Known rows:
8; -8; 16; 9; -15; 8 -> nogal
-10; -44; 2; -27; 0; 15 -> gadrel
4; 21; 28; 30; -15; -20 -> skitros
4; 14; 2; 12; 7; -13 -> zuri
-6; -48; 0; -23; 1; 12 -> braflal
8; 13; 3; 17; 5; -3 -> braremus
1; -72; -10; -9; 3; 13 -> gredrir
2; 15; -36; -36; -22; 10 -> regros
3; -5; 9; 8; -1; 2 -> fuski
2; 22; -2; 22; 7; -4 -> katusko
17; 1; -12; 23; 5; -3 -> pezes
-1; 12; 8; 19; -4; 3 -> natra
11; 9; 10; 5; 12; -3 -> tregro
-7; -33; -11; -18; 12; 1 -> bazan
-18; -23; 5; -26; 18; 1 -> keklapor
-19; -5; 17; -4; -2; 10 -> vaska

Facts:
bazan -maplimem-> vaska; bazan -maplimem-> taklon; braflal -maplimem-> fuski
brogra -maplimem-> braremus; brugres -maplimem-> keklapor; dagrodim -maplimem-> peflol
drasi -maplimem-> trosuk; drasi -maplimem-> galozas; driklu -maplimem-> galozas
fodra -maplimem-> greska; fodra -maplimem-> trosuk; fosi -maplimem-> trosuk
fuski -maplimem-> skeklo; fuski -maplimem-> galozas; galozas -maplimem-> keklapor
galozas -maplimem-> votrugek; galozas -maplimem-> taklon; greska -maplimem-> brugres
grestem -maplimem-> matal; grestem -maplimem-> tagralar; katusko -maplimem-> kurar
katusko -maplimem-> trobre; klegenin -maplimem-> greska; klegenin -maplimem-> braremus
klegenin -maplimem-> nagril; klipok -maplimem-> regros; klipok -maplimem-> taklon
matal -maplimem-> keklapor; natra -maplimem-> greska; nogal -maplimem-> keklapor
nogal -maplimem-> driklu; nogal -maplimem-> peflol; peflol -maplimem-> matal
peflol -maplimem-> fosi; plagotri -maplimem-> natra; plurir -maplimem-> dretru
regros -maplimem-> lirel; tregro -maplimem-> bazan; vaska -maplimem-> driklu
zuri -maplimem-> keklapor; zuri -maplimem-> tagralar; braflal -noklu-> gogrur
braremus -noklu-> gruski; brogra -noklu-> skitros; brugres -noklu-> pugrudram
dagrodim -noklu-> rikle; dazos -noklu-> votrugek; driklu -noklu-> gete
faflem -noklu-> flilum; flomaskar -noklu-> driklu; flutil -noklu-> dagrodim
fodra -noklu-> keklapor; fuski -noklu-> stupun; gadrel -noklu-> dretru
galozas -noklu-> trivom; gogrur -noklu-> gadrel; gredrir -noklu-> nagril
greska -noklu-> lirel; greskirek -noklu-> flomaskar; grestem -noklu-> vaska
gruski -noklu-> faflem; katusko -noklu-> taklon; klegenin -noklu-> zuri
kurar -noklu-> natra; lirel -noklu-> kurar; mamemam -noklu-> klegenin
nagril -noklu-> nogal; natra -noklu-> trobre; nodom -noklu-> tregro
nogal -noklu-> braflal; peflol -noklu-> drezu; pezes -noklu-> treves
plobru -noklu-> brogra; plufloga -noklu-> trosuk; plurir -noklu-> bribror
regros -noklu-> skeklo; rikle -noklu-> plobru; skeklo -noklu-> flutil
skitros -noklu-> fodra; soklar -noklu-> braremus; stemok -noklu-> sufur
tagralar -noklu-> drasi; taklon -noklu-> galozas; treves -noklu-> katusko
trobre -noklu-> fuski; trosuk -noklu-> mamemam; votrugek -noklu-> nodom
zuri -noklu-> fosi; bazan -zaplur-> 428; braflal -zaplur-> 428
braremus -zaplur-> 566; bribror -zaplur-> 742; brogra -zaplur-> 776
brugres -zaplur-> 742; dagrodim -zaplur-> 149; dazos -zaplur-> 776
drasi -zaplur-> 776; dretru -zaplur-> 428; drezu -zaplur-> 149
driklu -zaplur-> 776; faflem -zaplur-> 765; flemo -zaplur-> 149
flilum -zaplur-> 339; flomaskar -zaplur-> 765; flutil -zaplur-> 149
fodra -zaplur-> 339; fosi -zaplur-> 566; fuski -zaplur-> 776
gadrel -zaplur-> 428; galozas -zaplur-> 149; gete -zaplur-> 776
gogrur -zaplur-> 428; gredrir -zaplur-> 765; greska -zaplur-> 566
greskirek -zaplur-> 776; grestem -zaplur-> 566; gruski -zaplur-> 339
katusko -zaplur-> 742; keklapor -zaplur-> 428; klegenin -zaplur-> 339
klipok -zaplur-> 776; kurar -zaplur-> 428; lirel -zaplur-> 742
mamemam -zaplur-> 776; matal -zaplur-> 566; nagril -zaplur-> 339
natra -zaplur-> 742; nodom -zaplur-> 428; nogal -zaplur-> 566
peflol -zaplur-> 428; pezes -zaplur-> 776; plagotri -zaplur-> 742
plobru -zaplur-> 776; plufloga -zaplur-> 566; plurir -zaplur-> 149
pugrudram -zaplur-> 742; regros -zaplur-> 149; rikle -zaplur-> 428
skeklo -zaplur-> 149; skitros -zaplur-> 339; soklar -zaplur-> 765
stemok -zaplur-> 742; stupun -zaplur-> 339; sufur -zaplur-> 339
tagralar -zaplur-> 566; taklon -zaplur-> 149; tregro -zaplur-> 776
treves -zaplur-> 776; trivom -zaplur-> 428; trobre -zaplur-> 742
trosuk -zaplur-> 149; vaska -zaplur-> 776; votrugek -zaplur-> 566
zuri -zaplur-> 566

Rows:
9; 49; 16; 35; 7; -43  sufur
17; 10; 5; 17; 1; -9  votrugek
-9; 25; 36; 25; -14; -16  stupun
-5; -13; 4; 12; -16; 7  grestem
6; -20; 4; 16; -11; 20  greskirek
-12; 3; 13; 1; 6; 2  drasi
5; 4; 8; 12; 0; -3  matal
22; -3; -8; 21; 4; -4  dazos
-13; -18; -6; -20; 24; -2  trivom
20; 18; -31; -35; -20; 9  plurir
-1; -1; 1; 17; -7; -4  tagralar
-15; -40; 9; -31; 2; 16  dretru
2; 29; 19; 35; -7; -18  gruski
-3; 21; 12; 8; 8; -8  fosi
2; 3; 31; 28; -29; -6  nagril
18; 25; -18; 32; 16; -25  stemok
-5; 35; 29; 29; -2; -16  flilum

